Below is a small trained network, with its code and all its weights. Each question gives an input and a class and asks what happens when units are switched off, that is, made to give their printed mean instead of their output.

import numpy as np


def w(rows, s, z=0):
    codes = np.array(rows[::2]) - 128.0
    scale = np.full(codes.shape[1], s)
    scale[-1] = z or s
    return codes * scale


def f(y):
    return y / 2 * (1 + np.tanh(0.7978845608 * (y + 0.044715 * y**3)))


def log_softmax(a):
    a = a - a.max(-1, keepdims=True)
    return a - np.log(np.exp(a).sum(-1, keepdims=True))


def net(x, mask):
    res = np.array(x, float).reshape(1, 7) / 4 @ E
    y = f(res @ A[0][:, :-1].T + A[0][:, -1])
    res = res + np.where(mask, y, B[0][:, -1]) @ B[0][:, :-1]
    return log_softmax(res[-1] @ U[:, :-1].T + U[:, -1])


A, B = {}, {}
E = w([
[61,157,112,214,73,112,195,77],'x0',
[168,141,46,79,165,153,90,62],'x1',
[204,180,107,154,119,196,183,158],'x2',
[178,172,153,122,208,136,167,190],'x3',
[49,149,145,184,112,225,59,207],'x4',
[92,209,78,67,158,159,136,117],'x5',
[72,108,254,78,166,199,175,96],'x6',
],0.0096)
A[0] = w([
[149,112,204,144,149,254,161,195,99],'neuron 1',
[145,144,187,97,125,197,181,155,179],'neuron 2',
[206,146,147,106,132,95,160,178,168],'neuron 3',
[88,94,164,147,134,164,37,192,181],'neuron 4',
[97,95,212,113,143,86,149,54,145],'neuron 5',
[133,135,224,126,133,145,148,175,252],'neuron 6',
[243,101,88,138,130,56,116,140,153],'neuron 7',
[120,216,140,128,102,85,162,241,151],'neuron 8',
[68,69,178,70,125,70,184,49,186],'neuron 9',
[60,134,133,128,78,125,140,93,207],'neuron 10',
[65,159,101,226,57,129,126,111,142],'neuron 11',
[145,204,80,71,137,211,110,125,158],'neuron 12',
[149,182,78,22,174,167,136,116,155],'neuron 13',
[100,104,167,102,144,171,44,213,129],'neuron 14',
],0.0094,0.0033)
B[0] = w([
[208,161,210,212,163,245,150,165,246],'neuron 1',
[171,145,161,127,121,179,154,90,216],'neuron 2',
[169,140,134,154,155,90,136,153,199],'neuron 3',
[97,148,163,81,81,129,77,186,215],'neuron 4',
[102,78,188,71,97,126,163,84,205],'neuron 5',
[146,126,186,142,128,150,139,145,218],'neuron 6',
[182,77,99,175,134,70,97,129,241],'neuron 7',
[87,145,147,158,183,100,161,211,197],'neuron 8',
[98,66,163,69,99,128,176,55,231],'neuron 9',
[96,110,110,143,82,154,130,109,188],'neuron 10',
[67,183,68,183,57,146,156,138,224],'neuron 11',
[125,172,88,75,165,160,148,125,222],'neuron 12',
[133,143,86,92,198,155,115,104,233],'neuron 13',
[104,122,146,110,133,133,60,210,209],'neuron 14',
],0.011)
U = w([
[173,165,194,200,148,206,173,146,90],'0',
[209,79,56,180,111,13,74,89,217],'1',
[82,56,183,85,84,92,189,37,200],'2',
[131,149,118,192,165,1,199,189,31],'3',
[77,134,156,97,102,123,14,208,72],'4',
[37,200,44,217,41,133,177,110,247],'5',
[129,178,18,63,203,142,144,85,92],'6',
],0.0087,0.0013)

Each question gives the input, the list of numbers given to net, and the class t.
The units are the neurons (one row each of A and B). Each row of codes is followed by its name. A weight is (code - 128) times the scale printed after its matrix; where a second scale follows, it is the last column's (A, B and U).
mask holds one flag per neuron, in row order. A switched-off neuron (its flag False) gives its mean, the last column of its row in B, instead of its output. The means were averaged over made-up inputs and are rounded, as every weight is.
A unit's drop is (log p(t) with every unit on - log p(t) with that unit switched off) / (log p(t) with every unit on - log p(t) with every unit switched off).
The circuit of an input: a set's keep is (log p(t) with only the set's units on - log p(t) with every unit switched off) / (log p(t) with every unit on - log p(t) with every unit switched off). Starting from the 12 units with the biggest drops (on a tie, the unit counted first), units are removed one at a time, each time the one whose removal leaves the highest keep (on an exact tie, the one counted first), for as long as the keep stays at least 0.8.
units of the circuit, in order: the units of the circuit, biggest drop first
unit that matters most: the unit with the biggest drop
k most important neurons: the k neurons with the biggest drops, biggest first
drop of u: that unit's drop, to one decimal
input [-8,-1,0,2,-7,0,1], class 1: units of the circuit, in order -> (neuron 7)
input [5,4,-4,7,3,6,5], class 6: units of the circuit, in order -> (neuron 13; neuron 12)
input [3,6,8,-3,-8,-7,3], class 2: 2 most important neurons -> (neuron 9; neuron 5)
input [-2,-6,5,-5,8,0,-2], class 4: 3 most important neurons -> (neuron 4; neuron 14; neuron 3)
input [-4,2,-3,-3,2,5,0], class 6: 3 most important neurons -> (neuron 13; neuron 12; neuron 6)
input [1,1,-4,0,3,-4,3], class 2: 2 most important neurons -> (neuron 5; neuron 9)
input [8,-7,-2,-1,0,-5,1], class 5: 2 most important neurons -> (neuron 11; neuron 10)
input [-6,-7,5,-8,8,1,0], class 4: 2 most important neurons -> (neuron 4; neuron 14)
input [8,5,5,2,7,7,3], class 5: 4 most important neurons -> (neuron 11; neuron 6; neuron 10; neuron 3)
input [7,7,3,8,4,-6,-6], class 3: 3 most important neurons -> (neuron 7; neuron 10; neuron 8)
input [-5,0,4,-6,4,-5,-6], class 4: drop of neuron 7 -> -0.1
input [-3,-8,-5,3,6,-5,1], class 4: drop of neuron 4 -> 3.5
input [-2,0,8,-8,5,1,-2], class 5: drop of neuron 11 -> 0.2
input [7,-6,-7,7,1,-3,-8], class 5: unit that matters most -> neuron 11
